How the elements are linked:
from | y a
GD | DJ GB
QQ | BS ZR
JF | FL ZH
QD | ZJ LD
JT | DL PN
MG | PF GJ
DN | ZF TB
SL | PH HS
LJ | QQ QS
CH | FP GN
FF | FM BB
TJ | QD ZJ
TH | MM FS
RR | ZG BS
PN | JR RD
CF | MD SL
TM | CF MD
HB | DS FL
RZ | JJ HT
QZ | GH FP
RQ | GD QR
TR | BQ TM
JC | MZ MN
CM | MN QM
BG | ZN GB
JB | FS BP
QN | CH QF
CC | ZM BL
GL | FC RR
SN | DN NG
CD | RF ZH
ZZ | FR TH
MZ | DM QB
FM | BB DC
PB | GL FC
BL | JN NF
BQ | TM CF
DM | QB MZ
MP | NL GP
QM | LH NG
JG | ZZ TZ
BF | QS HL
JN | LM MZ
ZN | PG QR
FP | QZ JP
LP | JP FS
GS | DP LP
LL | BF QS
ZR | QD SN
DP | LP JB
LH | TZ PM
PG | RR ZG
HT | JB FS
DS | FL TC
GN | HJ BG
GJ | FF FM
RF | CC QD
GT | HB PF
ZL | GZ QQ
NG | LM ZL
LZ | GZ CC
MD | PN PH
GP | DS ZZ
RC | GD DS
HL | LL LM
HJ | BG RQ
HC | GD DJ
MN | QM DC
MJ | TP TJ
JQ | CD CR
QB | LL BF
FC | DP CH
FL | HC GD
MM | JD HQ
LD | BL JN
BN | JF FL
BS | MJ TP
GH | ZF ZF
ZJ | LD BL
RN | QR JQ
SF | PP HL
QL | JP MP
CR | ZH BN
RP | BL PF
NL | GP JG
TB | ZL CF
BP | RP MG
RD | TR BQ
JR | RD TR
QS | SJ QZ
QR | RR CD
ZM | LZ SJ
QF | HJ GS
RM | JQ RC
DC | JD GS
TP | HS QD
ZF | HT JC
NF | MZ MG
QP | NT ZN
JP | MP NL
LM | SN DN
GB | QP NT
NT | ZN PG
SJ | QZ GH
HS | RF CC
BB | DC FP
PH | HS RF
PM | RZ JJ
HQ | RP DP
DL | PN QD
LQ | ZF HL
PF | RP FF
ZG | JT DL
GZ | ZR LM
PP | PM RZ
DJ | GB QP
NH | SF PP
JJ | LP JB
ZH | BN JF
JD | HQ QL
TC | QP DJ
FR | JF BG
TZ | NH SF
FS | DC RP

The rows follow the links: the fewer symbols apart two elements are, the more alike their rows tend to be.

Each row, then its element:
-45;16;-49;-33;39;14;-17;-4;-31;-11;-29;-26;29;11;68;-42;-6;52;-57;-17;-13;-15;9;-3;-49;60;-10;41;21;-32;26;-44;13;-28;-98;17;48;18;1;-27;-54;-31
element: TH
76;13;2;1;3;-68;-20;-62;-24;26;-11;36;0;-5;-50;-28;64;-39;31;20;57;23;-9;29;18;20;-36;51;50;6;3;-1;-39;27;44;-29;-39;-41;0;27;62;-47
element: TM
16;-42;-4;7;15;1;-41;27;-46;60;-74;13;-2;-40;39;-8;3;90;-18;8;-21;-2;29;-4;-5;7;31;-22;-6;52;-31;1;67;-18;-35;15;-7;-76;61;-4;-67;-12
element: FM
-10;14;-16;23;-24;40;-14;-14;-27;-12;29;-37;48;25;-47;44;3;27;-22;10;48;27;-43;-30;101;-37;-11;41;-94;-2;27;18;21;-9;17;32;3;-85;-6;-22;-1;9
element: ZJ
37;-46;44;40;-15;35;-23;15;-8;-17;23;30;-13;-13;-60;68;18;-16;18;-41;74;66;-42;31;-14;-20;22;-49;13;-86;-23;0;37;1;51;-29;29;-6;27;-39;-32;15
element: LM
66;27;-11;0;4;-70;-8;-54;-18;24;-13;38;2;5;-53;-31;62;-35;38;29;42;14;1;20;31;21;-43;49;38;20;-2;-5;-34;35;42;-29;-53;-38;9;41;67;-56
element: JR
-25;22;17;17;-24;58;-11;-5;-33;-82;59;-28;3;0;-51;26;-10;-9;-12;15;63;-2;-43;-52;85;-65;-23;34;-34;-24;68;28;5;-4;37;33;1;-42;-10;-15;29;5
element: BS
-82;16;28;-53;13;-3;11;29;-44;-65;27;-17;-73;-2;25;-59;-38;22;1;39;-6;-59;26;-88;20;-23;6;-9;39;46;24;16;20;13;33;18;-12;31;40;-24;44;-13
element: PB
20;32;1;38;-29;21;16;22;79;23;-26;17;-15;-46;20;18;-21;-29;2;22;-81;-35;19;40;-9;-22;-27;-43;9;42;36;19;-29;4;-64;15;-23;33;-75;89;2;58
element: GD
-32;-14;23;-15;52;-45;25;6;1;-7;18;-30;3;55;-35;14;-23;-13;40;-24;29;0;-93;-5;-28;55;50;-61;-24;5;-11;-27;27;-30;69;-63;27;52;16;-52;3;-9
element: QS
19;41;-6;54;-26;18;1;24;79;16;-25;25;-22;-48;9;28;-31;-28;15;35;-74;-34;16;35;9;-24;-43;-56;2;31;30;19;-7;7;-54;13;-23;34;-60;93;-12;54
element: DJ
39;-57;19;22;-19;30;-36;27;0;13;-5;72;-39;-29;1;39;15;14;18;-36;13;53;59;31;-41;-14;17;-50;32;-76;-81;5;45;26;20;-11;13;-5;64;-18;-61;15
element: CM
13;26;-13;35;-14;21;12;0;65;24;-41;-7;28;-33;34;11;-16;-26;-24;-2;-63;-19;-5;58;-39;2;-18;-13;10;21;45;-3;-41;-26;-90;9;3;34;-93;69;-13;38
element: DS
-17;17;8;14;-28;48;-5;-19;-40;-52;53;-39;27;9;-56;24;5;-6;-22;10;71;14;-50;-40;91;-57;-22;62;-45;-16;58;21;-8;-7;23;33;4;-57;-22;-25;37;-1
element: TP
-23;-34;46;-20;56;-31;4;19;-16;-9;8;-13;-23;21;-21;4;-7;2;26;-38;41;12;-81;0;-55;51;54;-68;17;-15;-13;-28;30;-24;65;-67;35;56;32;-67;1;-8
element: GH
-22;-30;-32;-36;1;7;-5;20;-9;18;8;32;-14;31;48;-16;-2;39;0;-19;-22;25;99;-21;-34;26;28;-3;-8;-53;-112;-10;39;29;6;7;19;8;94;-41;-59;-20
element: HT
-7;-4;-47;-33;-19;12;19;2;23;4;35;31;-1;51;45;-8;-4;-7;15;-25;-33;29;105;-8;-24;15;5;23;-27;-71;-113;0;-5;52;10;15;4;23;62;-14;-38;-15
element: RZ
-29;43;-48;-30;26;15;14;-18;20;-39;12;-13;41;51;40;-11;-10;-19;-31;-32;-2;3;-2;24;-60;65;-28;41;8;-85;12;-49;-26;-3;-73;3;50;73;-30;-18;-31;-18
element: JG
18;-3;20;5;-21;15;-2;-45;-53;-34;36;-41;34;7;-60;7;39;-21;-26;-5;86;22;-49;-12;61;-46;-6;75;-16;-5;58;15;-32;-13;37;19;-2;-63;-30;-26;51;-18
element: HS
10;51;-7;48;-24;15;5;31;76;5;-20;34;-23;-38;13;22;-37;-23;19;44;-76;-39;25;22;15;-27;-45;-56;4;32;33;18;-3;17;-49;22;-30;32;-50;91;-8;48
element: GB
-2;-43;2;-6;31;-8;-43;30;-53;47;-78;9;-18;-41;38;-15;-1;95;-27;6;-15;-3;13;-13;-22;17;31;-32;15;47;-15;-8;77;-24;-31;1;2;-48;61;-26;-66;-13
element: BB
1;1;-28;13;31;-35;17;-1;32;58;3;-26;42;71;-36;35;-17;21;37;-7;-18;6;-58;-4;30;43;39;-44;-114;36;-61;-2;34;-15;51;-40;-5;-27;25;-10;-24;1
element: DM
3;-10;-6;-5;21;-28;26;5;37;4;41;3;8;80;-32;43;-13;-26;52;-37;9;33;-32;13;-27;52;38;-56;-60;-49;-80;-15;15;10;73;-51;21;44;40;-38;-23;9
element: HL
-36;-29;45;-19;57;-34;2;8;-19;-23;14;-38;-11;29;-30;6;-13;-3;21;-32;44;-5;-107;-4;-36;46;53;-52;14;-1;10;-32;25;-38;64;-54;33;48;13;-66;8;-9
element: SJ

Each walk starts at a row. The symbols on each line, taken left to right, move it on to the next element.
Answer with the element's row; about right is enough.
start -30;-24;-36;-42;9;13;-16;18;-26;23;-17;22;-13;15;73;-29;-6;76;-22;0;-37;7;92;-33;-14;15;18;23;-10;-15;-84;-5;42;11;-24;23;-1;-24;89;-26;-62;-29
a y a a y y y
-9;-43;-6;-17;28;7;-49;27;-61;26;-58;27;-19;-30;57;-22;-2;94;-36;2;-14;-6;39;-13;-27;16;25;-16;25;13;-26;-13;72;-21;-39;9;9;-37;72;-24;-75;-20
y y a y a a y a
6;-19;-28;21;1;-9;-15;-1;0;61;-26;-21;51;27;-18;37;-3;67;1;2;-20;19;-23;-13;58;4;28;-14;-107;46;-43;14;56;-17;15;-1;-15;-93;36;-2;-49;5
start -29;47;10;18;-9;8;7;38;50;-26;-9;15;-54;-40;27;-11;-50;-27;9;48;-70;-66;26;-14;-4;-25;-33;-55;32;51;47;16;-8;14;-39;15;-23;61;-39;66;19;37
y a y y y y a y a
2;-8;-27;24;-9;32;-24;-8;-26;25;1;-36;56;16;-36;41;7;59;-23;3;25;35;-39;-20;84;-28;13;26;-111;18;-7;14;36;-26;10;20;0;-101;17;-26;-33;0
a y a a y y y
-44;-19;31;-28;61;-35;9;16;-28;-19;3;-34;-25;30;-13;-11;-23;7;15;-26;28;-16;-88;-13;-49;55;52;-55;29;8;22;-38;32;-35;38;-56;40;59;14;-62;2;-23
start 2;-22;-33;5;2;15;-36;13;-36;56;-59;-5;32;-12;36;0;4;102;-38;13;-25;10;38;-14;26;-4;21;8;-50;35;-30;6;57;-19;-45;29;0;-85;54;-13;-67;-11
a a a y y a
-44;26;-28;-32;52;4;-15;-15;-28;-41;-23;-34;26;21;35;-30;-11;22;-47;-22;21;-20;-49;8;-51;69;-22;29;36;-36;64;-55;5;-33;-83;-1;50;46;-27;-30;-30;-35
y y a a y
-24;7;10;-18;-12;6;41;3;41;-9;-15;-28;10;-27;57;-26;-25;-37;-37;-5;-59;-40;17;18;-63;-4;0;2;37;30;55;-6;-62;-23;-69;15;17;72;-90;25;29;34
start -38;35;-28;-28;43;4;-3;-14;-13;-31;-16;-35;34;21;32;-25;-6;3;-45;-20;16;-10;-50;22;-54;64;-28;30;33;-47;70;-62;-14;-28;-80;-1;53;56;-42;-21;-26;-24
a a y y a y a y
28;23;1;49;-30;17;14;11;75;26;-36;20;3;-40;24;23;-22;-31;1;19;-81;-28;23;46;-22;-25;-25;-39;4;39;32;15;-26;-5;-63;12;-16;26;-71;81;-4;59
a y a a y
-45;52;16;4;-22;13;9;18;8;-59;49;-8;-47;2;-17;-12;-40;-19;13;61;-14;-51;18;-72;79;-65;-40;3;-8;47;49;35;-6;29;24;31;-38;-1;-9;35;55;12
start -2;-5;-45;-29;-22;13;14;5;32;-9;36;35;-5;47;37;-1;3;-9;13;-24;-30;33;110;-7;-23;13;-4;21;-28;-81;-112;3;-8;55;5;17;3;25;61;-11;-31;-11
y a y y y a
-56;-12;4;-51;35;4;-19;29;-55;-23;-27;6;-51;-23;73;-60;-29;71;-28;14;-13;-43;51;-54;-30;17;13;-5;55;13;2;-6;49;-3;-29;17;8;13;65;-30;-32;-29
y a y y a y
-68;-7;-12;-51;28;-2;-15;31;-58;-25;-18;-8;-42;-3;71;-61;-23;66;-35;22;-16;-40;58;-65;-18;15;9;10;38;12;-10;-12;42;4;-29;26;14;6;71;-41;-34;-34
start -5;15;-4;20;-33;36;-7;-14;-32;-33;46;-31;40;10;-59;33;13;4;-20;13;62;26;-44;-30;99;-48;-18;55;-64;-17;42;18;4;-6;26;36;1;-79;-10;-25;26;-4
y a y y y a
46;-53;48;40;-18;43;-34;11;-17;-26;10;49;-32;-34;-40;61;25;-13;12;-41;60;60;-9;33;-26;-25;15;-39;42;-88;-21;4;32;11;35;-16;21;0;28;-33;-34;24
y a a a a a a
2;-25;33;6;-13;28;-6;-25;-55;-30;35;-45;36;3;-58;29;27;3;-23;-23;87;33;-75;-19;49;-41;15;44;-36;-10;52;9;-8;-28;40;10;22;-60;-25;-53;32;2
start 39;-23;-24;36;-20;10;-13;12;8;85;-79;3;40;-43;39;12;1;59;-33;7;-62;4;31;29;-1;-5;8;-9;-36;60;-14;10;21;-25;-74;21;-11;-58;-14;41;-60;29
y a a a a a
-23;72;-14;32;-23;10;-1;23;48;-27;19;21;-43;-13;-15;5;-38;-28;33;71;-40;-51;24;-34;77;-46;-54;-26;-11;42;32;33;2;30;-4;24;-47;-2;-25;79;27;24
a a a a a
16;-12;-8;33;-7;17;-13;0;-8;20;10;-18;47;43;-57;68;-5;32;9;-12;29;44;-59;-9;66;-8;21;-9;-109;-6;-28;9;48;-17;43;-8;3;-80;24;-22;-37;17
start -64;2;-32;-60;36;6;-24;20;-41;-19;-13;0;-18;14;79;-56;-12;64;-38;-1;-18;-20;52;-40;-39;45;2;22;38;-29;-17;-31;35;1;-52;13;34;25;59;-45;-40;-40
a a y y y y
44;-49;55;42;-15;34;-29;11;-25;-37;12;37;-27;-32;-47;62;21;-19;4;-40;75;56;-29;29;-22;-30;10;-43;35;-83;-8;-1;35;4;44;-19;25;-1;19;-35;-25;20
y y a y a
-5;7;-21;1;33;-51;23;6;32;41;12;-32;34;73;-38;29;-21;4;49;-10;-22;8;-68;1;12;54;42;-52;-97;28;-57;-14;28;-7;60;-51;2;1;23;-23;-13;-2
